Here is a tiny trained network, its code and every weight. The questions are about switching its units off for an input and a target symbol, where a switched-off unit gives its printed mean instead of its output.

import numpy as np


def w(rows, s, z=0):
    codes = np.array(rows[::2]) - 128.0
    scale = np.full(codes.shape[1], s)
    scale[-1] = z or s
    return codes * scale


def norm(h):
    return h / np.sqrt((h * h).mean(-1, keepdims=True) + 1e-5)


def f(y):
    return np.maximum(y, 0)


def softmax(a):
    e = np.exp(a - a.max(-1, keepdims=True))
    return e / e.sum(-1, keepdims=True)


def log_softmax(a):
    a = a - a.max(-1, keepdims=True)
    return a - np.log(np.exp(a).sum(-1, keepdims=True))


def net(x, mask):
    ids = ['βεηθπσφψω'.index(c) for c in x.split()]
    T = len(ids)
    res = E[ids] + P[:T]
    r = norm(res)
    for j in range(2):
        rows = slice(2 * j, 2 * j + 2)
        q, k, v = (r @ M[0][rows].T for M in (Q, K, V))
        z = softmax(np.where(np.tri(T) > 0, q @ k.T / 2**0.5, -1e9)) @ v
        o = O[0][rows]
        res = res + np.where(mask[j], z, o[:, -1]) @ o[:, :-1]
    y = f(norm(res) @ A[0][:, :-1].T + A[0][:, -1])
    res = res + np.where(mask[2:6], y, B[0][:, -1]) @ B[0][:, :-1]
    return log_softmax(norm(res)[-1] @ U[:, :-1].T + U[:, -1])


Q, K, V, O, A, B = {}, {}, {}, {}, {}, {}
E = w([
[188,42,9,59],'β',
[87,98,90,39],'ε',
[112,146,147,124],'η',
[210,135,90,143],'θ',
[136,137,158,108],'π',
[113,108,207,95],'σ',
[53,88,70,146],'φ',
[153,119,129,121],'ψ',
[88,232,223,104],'ω',
],0.011)
P = w([
[39,249,4,72],'0',
[93,133,178,131],'1',
[101,128,179,126],'2',
[104,127,174,137],'3',
[107,127,171,139],'4',
[100,123,165,145],'5',
[114,123,177,135],'6',
],0.0029)
Q[0] = w([
[78,126,185,127],'head 0',
[93,25,109,152],'head 0',
[186,8,103,185],'head 1',
[98,199,217,132],'head 1',
],0.018)
K[0] = w([
[85,188,140,117],'head 0',
[65,58,65,173],'head 0',
[187,5,167,215],'head 1',
[137,164,82,131],'head 1',
],0.018)
V[0] = w([
[150,186,90,188],'head 0',
[173,57,177,254],'head 0',
[210,206,126,3],'head 1',
[64,204,98,93],'head 1',
],0.0065)
O[0] = w([
[165,166,169,43,103],'head 0',
[95,224,20,27,52],'head 0',
[164,255,206,71,253],'head 1',
[53,125,118,42,153],'head 1',
],0.0042,0.0053)
A[0] = w([
[74,139,203,203,80],'neuron 0',
[137,149,236,102,60],'neuron 1',
[77,53,215,128,1],'neuron 2',
[137,3,152,190,122],'neuron 3',
],0.0064,0.0009)
B[0] = w([
[228,63,110,98,202],'neuron 0',
[76,69,37,254,253],'neuron 1',
[176,213,103,20,208],'neuron 2',
[158,208,129,230,169],'neuron 3',
],0.0058,0.0049)
U = w([
[204,18,56,80,70],'β',
[94,107,112,4,224],'ε',
[144,125,216,133,52],'η',
[206,245,102,75,109],'θ',
[55,131,58,157,251],'π',
[190,26,239,66,65],'σ',
[118,119,104,149,107],'φ',
[164,116,153,254,107],'ψ',
[61,244,187,136,142],'ω',
],0.0078,0.0025)

Each question gives the input, a string of symbols that net reads in full, and the target symbol t.
The units are the heads (2 rows each of Q, K, V and O) and the neurons (one row each of A and B). Each row of codes is followed by its name. A weight is (code - 128) times the scale printed after its matrix; where a second scale follows, it is the last column's (O, A, B and U).
mask holds one flag per unit, heads first, then neurons. A switched-off unit (its flag False) gives its mean, the last column of its rows in O or B, instead of its output. The means were averaged over made-up inputs and are rounded, as every weight is.
A unit's drop is (log p(t) with every unit on - log p(t) with that unit switched off) / (log p(t) with every unit on - log p(t) with every unit switched off).
The circuit of an input: a set's keep is (log p(t) with only the set's units on - log p(t) with every unit switched off) / (log p(t) with every unit on - log p(t) with every unit switched off). Starting from all 6 units, units are removed one at a time, each time the one whose removal leaves the highest keep (on an exact tie, the one counted first), for as long as the keep stays at least 0.8.
circuit, biggest first: the units of the circuit, biggest drop first
unit that matters most: the unit with the biggest drop
k most important neurons: the k neurons with the biggest drops, biggest first
which heads matter: for each layer, one digit per head in row order, 1 if its drop is at least 0.15 and else 0, layers parted by /
drop when u is switched off: that unit's drop, to one decimal
input θ ω ψ θ φ, target ψ: unit that matters most	head 1
input φ π φ β θ η, target θ: circuit, biggest first	[neuron 2; head 1; neuron 1; neuron 3]
input η θ η ω η η, target ε: circuit, biggest first	[head 1; neuron 3]
input σ β ψ θ ω ψ π, target β: 2 most important neurons	[neuron 1; neuron 0]
input θ η η, target ψ: 2 most important neurons	[neuron 1; neuron 0]
input ε θ θ σ π, target π: circuit, biggest first	[neuron 1; head 1; head 0]
input φ σ ω ε η, target θ: 2 most important neurons	[neuron 2; neuron 3]
input ε σ η β β π, target π: which heads matter	01
input ω φ ψ η ω ε η, target σ: 3 most important neurons	[neuron 0; neuron 3; neuron 2]
input η ψ β φ, target ψ: circuit, biggest first	[head 1; neuron 3]
input ψ φ η π, target ω: 2 most important neurons	[neuron 1; neuron 3]
input η φ π, target ε: 2 most important neurons	[neuron 2; neuron 1]
input σ θ ψ ε π π, target β: 2 most important neurons	[neuron 0; neuron 1]
input η φ η, target ε: 3 most important neurons	[neuron 2; neuron 0; neuron 1]
input ω σ ψ η, target σ: unit that matters most	head 0
input ω θ η π, target σ: 3 most important neurons	[neuron 2; neuron 3; neuron 0]
input θ ψ η ω η π, target ψ: drop when neuron 1 is switched off	1.7
input φ θ φ ω π, target θ: drop when head 1 is switched off	2.4
input θ θ η, target ψ: drop when neuron 1 is switched off	1.5
